Below is a small trained network, with its code and all its weights. Each question gives an input and a class and asks what happens when units are switched off, that is, made to give their printed mean instead of their output.

import numpy as np


def w(rows, s, z=0):
    codes = np.array(rows[::2]) - 128.0
    scale = np.full(codes.shape[1], s)
    scale[-1] = z or s
    return codes * scale


def norm(h):
    return h / np.sqrt((h * h).mean(-1, keepdims=True) + 1e-5)


def f(y):
    return y / 2 * (1 + np.tanh(0.7978845608 * (y + 0.044715 * y**3)))


def log_softmax(a):
    a = a - a.max(-1, keepdims=True)
    return a - np.log(np.exp(a).sum(-1, keepdims=True))


def net(x, mask):
    res = np.array(x, float).reshape(1, 7) / 4 @ E
    u = 0
    for l in range(3):
        y = f(norm(res) @ A[l][:, :-1].T + A[l][:, -1])
        res = res + np.where(mask[u : u + 8], y, B[l][:, -1]) @ B[l][:, :-1]
        u += 8
    return log_softmax(norm(res)[-1] @ U[:, :-1].T + U[:, -1])


A, B = {}, {}
E = w([
[172,172,165,113,128,166,175,253,173],'x0',
[67,185,160,158,212,177,98,172,101],'x1',
[144,129,159,189,147,126,148,154,137],'x2',
[67,60,120,115,134,186,156,169,183],'x3',
[213,94,118,176,68,149,68,89,100],'x4',
[122,117,170,73,126,28,89,145,130],'x5',
[109,70,57,220,155,110,179,108,155],'x6',
],0.0068)
A[0] = w([
[165,145,140,137,155,64,119,56,59,55],'L0N1',
[27,138,114,48,63,137,129,141,46,65],'L0N2',
[86,42,96,130,140,27,173,98,192,129],'L0N3',
[34,56,74,206,139,51,253,152,118,47],'L0N4',
[159,164,222,52,78,70,101,213,208,41],'L0N5',
[207,242,49,138,142,158,167,157,199,71],'L0N6',
[122,120,132,156,197,170,156,182,219,106],'L0N7',
[129,177,160,129,142,221,124,227,76,4],'L0N8',
],0.0065,0.0031)
B[0] = w([
[206,158,128,254,156,78,111,108,18,175],'L0N1',
[164,153,143,94,210,186,176,126,134,166],'L0N2',
[85,120,115,224,143,161,77,142,202,215],'L0N3',
[8,116,160,104,77,122,138,160,149,224],'L0N4',
[102,140,167,72,42,123,4,169,144,252],'L0N5',
[156,188,113,162,86,116,200,114,176,180],'L0N6',
[106,177,57,156,157,77,88,139,145,205],'L0N7',
[161,181,171,198,205,182,136,222,83,190],'L0N8',
],0.0077,0.0046)
A[1] = w([
[177,19,57,113,86,210,132,25,107,28],'L1N1',
[145,212,85,64,196,171,107,135,136,97],'L1N2',
[153,20,98,163,33,184,52,101,147,147],'L1N3',
[124,135,171,169,123,87,96,56,36,37],'L1N4',
[157,185,122,143,114,135,110,116,48,51],'L1N5',
[116,134,98,175,202,130,147,88,140,64],'L1N6',
[129,143,101,2,169,165,151,122,34,43],'L1N7',
[148,101,232,4,57,93,125,184,96,6],'L1N8',
],0.008,0.0019)
B[1] = w([
[143,60,145,208,102,246,136,121,53,193],'L1N1',
[158,130,178,135,191,197,126,72,136,186],'L1N2',
[126,163,86,106,125,200,154,120,83,232],'L1N3',
[173,111,84,160,149,2,121,129,131,207],'L1N4',
[141,73,114,145,182,53,103,151,163,180],'L1N5',
[120,176,109,71,103,82,62,203,124,168],'L1N6',
[83,142,161,126,140,81,161,16,166,162],'L1N7',
[160,201,96,69,75,136,50,71,136,253],'L1N8',
],0.0096,0.0053)
A[2] = w([
[202,131,80,137,135,37,209,137,59,253],'L2N1',
[144,171,189,144,157,190,122,158,164,32],'L2N2',
[224,168,217,142,28,95,41,123,95,177],'L2N3',
[125,117,164,70,205,179,208,37,207,88],'L2N4',
[191,157,118,136,160,151,142,218,135,11],'L2N5',
[37,1,116,137,151,123,114,170,176,168],'L2N6',
[175,134,105,184,169,160,120,49,135,82],'L2N7',
[108,169,96,167,184,163,158,184,196,222],'L2N8',
],0.0083,0.0022)
B[2] = w([
[82,105,113,185,105,67,89,77,137,183],'L2N1',
[221,109,141,138,167,134,133,198,31,165],'L2N2',
[66,171,11,82,152,122,127,200,148,255],'L2N3',
[169,110,210,155,132,80,40,2,123,148],'L2N4',
[142,157,188,90,145,107,192,181,58,154],'L2N5',
[79,92,158,7,179,147,162,99,196,191],'L2N6',
[130,70,149,99,137,139,109,151,131,160],'L2N7',
[152,67,167,129,100,106,180,111,160,213],'L2N8',
],0.0094,0.0083)
U = w([
[164,129,235,104,184,149,60,38,115,104],'0',
[199,139,219,152,219,158,167,239,96,89],'1',
[143,37,78,179,105,249,123,111,53,77],'2',
[34,68,160,79,139,161,170,134,211,211],'3',
[146,209,80,18,101,153,49,181,130,178],'4',
[166,118,145,164,45,86,216,138,153,4],'5',
[144,95,53,201,172,24,54,121,98,130],'6',
],0.013,0.0036)

Each question gives the input, the list of numbers given to net, and the class t.
The units are the neurons (one row each of A and B). Each row of codes is followed by its name. A weight is (code - 128) times the scale printed after its matrix; where a second scale follows, it is the last column's (A, B and U).
mask holds one flag per neuron, layer by layer. A switched-off neuron (its flag False) gives its mean, the last column of its row in B, instead of its output. The means were averaged over made-up inputs and are rounded, as every weight is.
A unit's drop is (log p(t) with every unit on - log p(t) with that unit switched off) / (log p(t) with every unit on - log p(t) with every unit switched off).
The circuit of an input: a set's keep is (log p(t) with only the set's units on - log p(t) with every unit switched off) / (log p(t) with every unit on - log p(t) with every unit switched off). Starting from the 12 units with the biggest drops (on a tie, the unit counted first), units are removed one at a time, each time the one whose removal leaves the highest keep (on an exact tie, the one counted first), for as long as the keep stays at least 0.8.
circuit, biggest first: the units of the circuit, biggest drop first
most important unit: the unit with the biggest drop
k most important neurons: the k neurons with the biggest drops, biggest first
k most important neurons of layer l: the k neurons of layer l with the biggest drops, biggest first
drop of u: that unit's drop, to one decimal
input [-4,-6,7,1,1,-4,4], class 2: 3 most important neurons of layer 1 -> (L1N3; L1N1; L1N5)
input [-3,-7,1,-4,-4,-3,4], class 3: most important unit -> L0N4
input [5,-5,-4,-2,-8,-8,4], class 5: circuit, biggest first -> (L2N3; L2N6)
input [0,4,2,8,6,-4,5], class 3: 2 most important neurons of layer 0 -> (L0N7; L0N4)
input [-8,2,7,1,-2,8,3], class 3: circuit, biggest first -> (L0N4; L2N6)
input [-1,6,-5,-3,5,-6,2], class 6: 3 most important neurons of layer 1 -> (L1N4; L1N5; L1N6)
input [-8,-6,-1,-2,8,5,8], class 2: 2 most important neurons of layer 1 -> (L1N1; L1N3)
input [-4,7,-1,-4,-5,5,-6], class 0: 3 most important neurons of layer 1 -> (L1N7; L1N2; L1N6)
input [8,-1,-5,-8,4,-6,2], class 1: 2 most important neurons -> (L2N5; L1N4)
input [7,-4,1,2,5,-7,0], class 1: 2 most important neurons -> (L2N5; L1N4)
input [-4,8,-2,-8,1,-7,-7], class 6: 2 most important neurons -> (L1N4; L0N1)
input [-1,3,2,8,-6,-4,-7], class 0: 2 most important neurons -> (L2N4; L1N2)
input [-5,-5,3,8,8,6,7], class 2: 2 most important neurons of layer 0 -> (L0N7; L0N5)
input [-3,2,6,-2,-7,-8,-5], class 1: most important unit -> L0N8
input [8,-8,5,-7,-5,-8,1], class 5: 2 most important neurons -> (L0N6; L2N1)
input [7,-2,8,-4,-6,-2,5], class 5: 2 most important neurons -> (L0N6; L2N8)
input [-7,5,-5,-7,-2,-3,-7], class 6: 2 most important neurons -> (L0N1; L1N4)
input [-3,-7,-7,4,3,0,8], class 2: 2 most important neurons -> (L1N1; L1N3)
input [-4,-1,-6,-3,2,-3,-4], class 6: drop of L1N4 -> 0.1
input [7,2,-2,-6,0,-7,-6], class 1: most important neuron -> (L0N8)
input [-7,-3,-4,3,3,-4,-5], class 2: drop of L1N1 -> 0.7
input [-5,8,6,8,7,-3,-4], class 1: drop of L0N8 -> 0.4
